In the rows, 128 means zero.
Each row is followed by its class.
[148 160 108 112 105 125 121 117 101 126 153 127 131 112 140 107 146 110
 137 143 111 129 102 160 178 118 152 139 102 101 155 131  82 112 145 147
 108 107  59  51 113] => A
[114 143 117 133 119 162 123 143 133 162 149  94  88  81 115  97 139 126
 140  94 127 135 141 152 133 124 140 111 160 152 139 145 109 151 119 139
 117 108 103 132 130] => B
[106 142 113 130 120 160 114 138 132 137 145  78 110  78 118 102 164 129
 151 107 132 137 132 157 130 124 146 104 150 144 146 150 116 156 124 144
 126 109  87 127 121] => C
[165 167 100 150 112 147 125 138 117 136  99 158 136 139 130 119  93 115
 126 163 148 117 136 138 158 142 147 119 125 106 191 106 116 129 153 142
 115 152   4  49 109] => R
[132 175 136 126 117 139 151  97 124 148 141 124 110  63 139 138 139 105
 108 145 109 132 141 175 165 166 161 111 122 121 191 111 133 108 131 155
 152 118  72  87 120] => R
[168 150 110 150  90 164 110 126 119 128 114 124 120 123 152 107 138  91
 177 141 146 136 115 159 176 135 153 106 116 141 196 114  92 122 151 130
 109 138  57  53 113] => M
[117 138 112 139 118 157 119 139 134 158 157  88 103  77 122  99 156 120
 155 108 121 132 132 145 135 116 134 106 151 167 148 146 101 166 119 132
 123 105 102 135 122] => G
[179 155 114 124 112 145 117 137 113 126 104 150 121 120 115 116 132 113
 163 136 108 135 130 161 187 169 149 133  89 136 190  99 125 110 148 158
 134 108  53  43 117] => R
[106 144 109 139 125 159 109 143 128 146 164 101 106  83 125  98 155 136
 136 113 120 139 131 156 125 129 146  99 153 139 129 153 119 160 137 137
 119 109  99 144 131] => A
[143 123 127 144 117 141 121 107 127 103 110 138 127 134 148  96 187 118
 154 151 136 114 117 158  97 141 136 115 135 128 173 130 119 118 122 153
 116 126 145  91 122] => M
[108 146 113 138 113 161 103 146 126 142 154 105  92  77 124 101 143 138
 127 102 111 133 140 154 133 123 143 106 156 141 135 156 111 166 133 145
 112 101  98 127 129] => A
[164 170 123 105 114 113 155 103 100 116 168 181 154  91 158 130 122 137
 156 141 158  97  82 132 125 128 124 106 139 124 183 129 113 102 132 149
 108 143 123  85 155] => G
[140 169 105 151 101 128  77 111 150 118 135 131 132 127 125 108 150 116
 163 166 145 128  97 168 134 140 120 109  86 125 188 137 111 101 135 132
 116 143  54  74 126] => Z
[113 142 102 137 120 160 123 143 126 138 145  88  86  77 125 100 158 126
 147 102 127 133 139 159 121 131 145 106 157 148 147 151 102 166 129 141
 118 108 121 119 127] => M
[117 145 109 131 115 167 119 148 126 156 140  92 100  83 111  98 141 135
 139  98 125 132 141 151 130 125 137 112 151 149 132 158 103 160 126 145
 113  98  98 131 132] => B
[102 152 115 130 122 148 120 148 147 150 151  87  90  54 123 102 161 122
 145 107 122 130 149 147 126 129 147  99 144 161 145 142 119 161 122 146
 125  98 117 118 131] => W
[142 180 109 142 105 135 150 154 135 137 129 193 124 119 127 117 153 142
 156 169 130 110 124 167 146 151 135 143 115 136 185 106 105 137 142 144
 128 124  89  88 124] => T
[166 182 112  93 109 108 113 151 113 123 163 149 142 109 152 111 157 152
 147 161 122 106 127 151 166 107 106 124 113 143 171 137  92 115 180 164
 130 132  98 120 145] => R
[111 146  98 137 125 159 122 149 120 142 148  76  94  74 127 100 163 131
 151 102 123 138 145 160 121 128 144 108 144 150 146 158 105 163 133 145
 121 107 116 124 133] => M
[165 176 121 149  92 152 141 131 121 155 123 145 152  96 135 157 157 124
 157 172 161 125 125 170 175 153 127 135 155 148 165 106 105 102 151 129
 143 122  60 103 100] => G
[112 141 101 119 131 167 119 140 123 133 148  90 118  74 118  94 155 135
 143 105 131 141 128 151 124 131 144  94 148 142 135 163 116 172 136 143
 129 111  87 137 128] => C
[111 150 105 136 123 162 122 152 134 137 142 101  94  73 121  97 158 135
 145 110 120 137 141 147 120 124 138 120 143 152 139 145 117 164 122 139
 131 113  97 130 130] => T
[163 138  94 176 119 160 102 136 138 110  94 137 146 184 143 110 153  99
 164 167 173 172 113 150 146 144 137 105 116 136 150 101 132 154 134 124
 154 148  70  83  97] => T
[173 167  99 142 139 147 156 155 114 145 104 150 136 138 126  99 103 172
 163 170 138 142 120 154 132 164 153 134 122 129 176 107 158 144 172 158
 139 141  84  97 133] => R
[104 145 103 129 128 163 114 140 129 149 147  80  79  74 125  92 143 129
 141  97 118 136 143 156 131 127 147 107 149 147 143 155 107 170 122 141
 112 105 122 118 132] => M
[112 149 107 136 114 163 117 152 137 140 142 108  96  72 123  96 164 119
 142 111 115 133 140 146 131 125 139 111 136 154 144 144 109 172 128 138
 125 105  84 120 128] => T
[120 146 105 125 119 160 119 141 137 146 130  89 100  78 124 104 146 123
 145 117 115 136 142 143 128 135 140 116 142 159 151 134 121 165 126 134
 130 108 100 124 136] => Z
[119 153 106 143  83 139 132 104 118 134 130 160 128 100 133 103 137 146
 182 147 121 129 109 141 132 153 149 129 107 128 161 141  99 174 166 148
 101 122  73  82 125] => A
[120 145 117 129 110 158 111 148 135 142 148  91  91  85 111  98 137 137
 149 104 117 129 153 141 137 132 143 106 151 150 147 134 118 169 127 145
 124 108  84 124 126] => R
[103 138 111 140 121 155 108 143 133 156 158 104  95  80 120 100 152 130
 126  99 107 141 141 147 132 131 144 105 152 144 124 154 117 174 131 136
 118  99  95 131 128] => A
[130 173 102 136 112 152 118 112 133 144  97 154  92 147 117 127 111  95
 128 167 112 129 141 155 155 169 143 135 122 126 185  96 112 133 134 152
 127 131  72  47 104] => M
[156 167 115 119 122 117 115 106 139 130 175 164 134  86 144 107 157  94
 148 133 141 128 123 141 167 157 139 106 101 131 174 115 106  99 119 118
 127 159  63  65 124] => W
[120 138 107 130 121 162 124 146 121 139 153  84 123  77 114  99 157 129
 141 106 128 136 134 152 135 120 145 102 147 145 141 155 109 158 125 141
 126 112  85 130 125] => C
[111 150 102 137 127 157 103 135 153 145 146  81  87  88 118  94 141 123
 133 114 118 137 144 145 135 121 143 106 149 144 142 149 111 154 122 126
 116 118  92 139 127] => Q
[114 140 115 129 114 165 128 145 132 161 148  90  92  83 116  92 144 128
 142 101 128 139 145 150 118 130 142 101 151 148 136 148 118 161 126 146
 124 108 105 135 129] => B
[187 145 131 133  86 148 140 138 114 151 120 120 130 128 136 105 133 107
 177 140 121 149 112 140 167 131 149 123  92 156 187 101 128 118 133 150
 128  95  75  46 118] => G
[124 154 119 142 139 108 117 104 132 155 133 140 124 148 149 106 124 109
 155 135 131 153 105 155 167 138 149 119 102 132 167 114 152 123 131 143
 131 142  81  65 117] => C
[109 144  98 139 126 159 130 145 122 143 148  82  90  65 121 103 159 133
 142 101 121 134 146 153 110 129 141 111 152 148 148 160 100 165 129 141
 121 112 113 127 132] => M
[119 149 116 129 111 154 122 144 141 143 144  90 102  58 121 111 154 127
 149 108 122 127 145 144 131 130 144 108 154 162 136 143 107 157 119 138
 126 101 114 111 130] => W
[133 169 127 115 116 135 148  92 134 150 107 131 111  75 170 110 142 115
 143 164 105 122 117 181 169 148 160 144 111 136 191 114 122 122 141 142
 128 120 106  63 128] => Z
[138 192 111 125 113 135 123 120 118 135 130 157 146 138 184 144 127 149
 163 164 134 133 123 165 169 122 138 123 110 133 173 123 103 119 160 135
 138 128  77  80 138] => A
[116 150 108 131 111 154 118 145 153 141 139  94  79  71 113 101 150 131
 137 109 112 129 149 146 135 119 135 116 155 157 145 149 103 157 129 133
 118  99 103 128 129] => Q
[127 176 114 152 136  93  98 115 173 158 145 128 114 126 169 116 176 105
 125 157 132 146 107 137 162 121 123 122 123 146 168 123  90 152 144 118
 136 151  69 105 111] => W
[121 153 105 129 110 157 121 140 133 143 137  90  98  66 125 107 143 127
 138 117 121 133 144 149 131 129 137 119 149 156 150 141 114 162 128 135
 129 111  95 118 133] => Z
[105 154  91 152 120 119 107 124 138 160 135 144  83 135 114 134 129 101
 155 157 117 145 139 153 160 146 132 124 108 131 193  99 114 131 161 144
 137 156  80 144  99] => Q
[113 128 101 141 121 167 117 148 122 142 133  65  93  72 123 101 165 126
 150 101 122 138 149 155 116 124 146 107 140 142 150 159 101 158 127 141
 119 109 108 122 125] => M
[149 186 125 142 110 131 138 124 127 164 135 170 132 121 166 145 125 112
 152 153 134 125 115 161 160 145 131 103 124 160 183 114 130 117 161 135
 145 125  69  85 129] => G
[108 138 113 137 119 172 114 143 136 148 140  88  94  69 115 100 152 128
 152 107 123 136 152 139 131 119 128 111 151 171 148 144 111 169 117 138
 126  98 103 141 120] => G
[152 163 102 126 145 108 172 125 116 166 132 136 157 103 131 101 143 125
 169 174 125 133  98 169 175 132 155 151  92 139 149 116 117  92 146 136
 127 108 106  49 127] => W
[163 168 102 160  93 146 122 123  92 184 157 121 131 128 119 108 112 120
 151 146 106 141  92 165 170 149 169 129 133 127 163 119 115 136 125 155
 113 148  65  89 120] => T
[153 181  84 124 130 119 121 136 130 151 143 143 115 113 148 111 139 108
 133 130 114 135 139 144 169 153 137 135  92 128 181 131  86 149 141 129
 120 155  54  44 131] => M
[140 144 134 124  74 143 129  99 112 140 156 118 126  95 141 113 163  96
 147 166 142 135 115 145 131 133 155  98 135 107 179 103 128  95 142 161
 122 129  68  85 107] => A
[144 172 127  80  93 148 113 101 137 127 104  75 135 111 165 115 148 127
 157 192 119 156 138 143 160 143 147 142  64 120 162 107 139 115 153 152
 146 119  90  98 122] => Z
[142 150 135  96 127 127 139 108 153 169 114 145 139 141 168 101 169 123
 138 176 135 128  99 162 158 134 136 128 112 116 135 123 107 118 160 124
 132 111 100  98 116] => B
[114 143 119 135 117 150 112 146 139 150 146  96  86  74 120 104 143 139
 140  97 112 125 151 155 133 133 142  99 151 149 152 147 120 173 129 146
 128 107 100 126 131] => R
[115 157 115 133 115 150 130 154 152 153 143  86  98  56 126 105 151 135
 142 115 127 133 154 139 135 125 145 116 152 163 138 139 111 171 122 135
 124 104 112 115 130] => W
[147 158 122 136 104 130 137 126 116 183 110 124 135 140 121 133 124 111
 157 153 132 138 100 149 160 153 145 131 134 138 137 110 138 116 158 158
 116 103  88  89 125] => B
[166 171 119 111 119 132  89 109 122 123 130 160 109 145 138 119 116 142
 168 125 116 119  93 161 176 162 146 125 132 121 184 109 108 127 128 151
 117 132  86  68 129] => R
[164 153 123 149  91 150 103 124 118 139 113 107 128 136 154 124 117 128
 165 166 140 142 102 162 174 126 152 127 116 127 198 101 116 117 143 140
 118 146  92 115 118] => Z
[128 156 123 135  91 129 140 112 131 161 142  92 111 109 144 113 148 129
 172 150 122 144  93 139 115 100 133 113 106 142 186 140  93 141 145 144
 135 104  70  94 116] => G
[117 148 108 131 113 163 107 163 136 139 134 103  82  71 117  90 157 132
 145 105 108 129 140 149 132 122 138 121 141 154 149 146 111 171 125 149
 117 103  99 116 131] => T
[113 141 109 130 114 168 118 142 136 169 132  85  95 101 111  95 136 133
 146 103 112 134 141 145 134 129 145 122 144 145 131 149  96 174 120 138
 113 105  93 127 126] => B
[118 139 116 139 107 164 121 143 134 154 143  90 101  87 112 100 158 127
 151 100 123 134 144 157 126 135 140 107 146 157 136 152 107 161 119 145
 120 102 111 129 132] => B
[132 161 137 126 102 121 126  98 135 121 135 112 108 108 168  91 183 114
 155 151 144 149 120 187 145 140 147 125  90 120 148 136 134  93 153 144
 137 104  98  53 102] => M
[126 166 106 152 110 152 103 120 108 114  96 123  97 130 142 112 138 115
 145 141 106 148 134 154 167 132 146 160 128 146 164 113 114 158 138 169
 131 120  83  95 101] => T
[149 178 119 146  87 125 113 112 118  84 166 130 117  98 140  84 158 124
 168 158 165 127 120 190 173 129 142 113 135 139 194 113 118 120 132 180
 117 135 117  69 115] => R
[110 140 111 130 109 159 122 140 125 143 154  76 113  72 118  92 163 132
 143 112 129 142 140 155 132 117 143 104 155 151 133 157 114 168 131 150
 130 108  96 135 118] => C
[103 146 104 149 117 161 116 150 130 137 136  99  91  74 123  95 160 133
 143 114 124 139 144 153 116 117 138 118 140 146 146 149 116 167 126 147
 128 113  91 127 121] => T
[107 147 104 139 116 158 115 150 131 138 152 101  96  75 119  93 167 120
 146 111 125 138 142 145 118 122 137 108 142 152 141 142 121 161 122 145
 128 113  91 126 127] => T
[170 160 118 127 108 137  69 120 119 116 120 180 126 172 153  97 145 133
 147 153 118 119  88 149 174 122 125 141 125 125 172 119  89 128 131 150
 105 139  89  93 116] => T
[108 142  98 136 114 174 123 140 124 135 139  80 101  68 121  99 156 126
 152 102 129 136 153 151 121 134 146 102 139 151 139 160 101 172 127 138
 115 100 104 114 132] => M
[148 210 135 137 103 131 124 126 139 151 133 171  84 105 167 122  87 128
 105 153 129 127 133 179 173 150 142 123 149 149 193 102 159 119 144 153
 133 137  99  69 132] => Z
[107 138 101 143 124 165 111 136 130 137 135  78  88  64 126  98 165 126
 143 100 125 139 143 157 121 131 140 106 149 148 144 164 100 171 131 138
 116 109 110 122 125] => M
[113 149 106 132 111 150 125 139 148 146 148  81  87  68 115  91 154 129
 133 117 117 135 152 141 121 120 143 115 147 145 143 150 113 157 131 139
 117 107  92 132 124] => Q
[184 157 108 115 118 131 136 151 138 109  82 147 144 140 133 103 163 140
 157 171 118 128 119 122 138 134 132 182  70 107 182 104  98 116 128 137
 121 129  57  35 123] => T
[108 148  99 152 119 161 116 152 129 138 142  96  92  81 118  91 158 122
 149 110 121 143 137 154 125 124 144 115 140 153 141 146 117 173 125 144
 127 113  90 120 123] => T
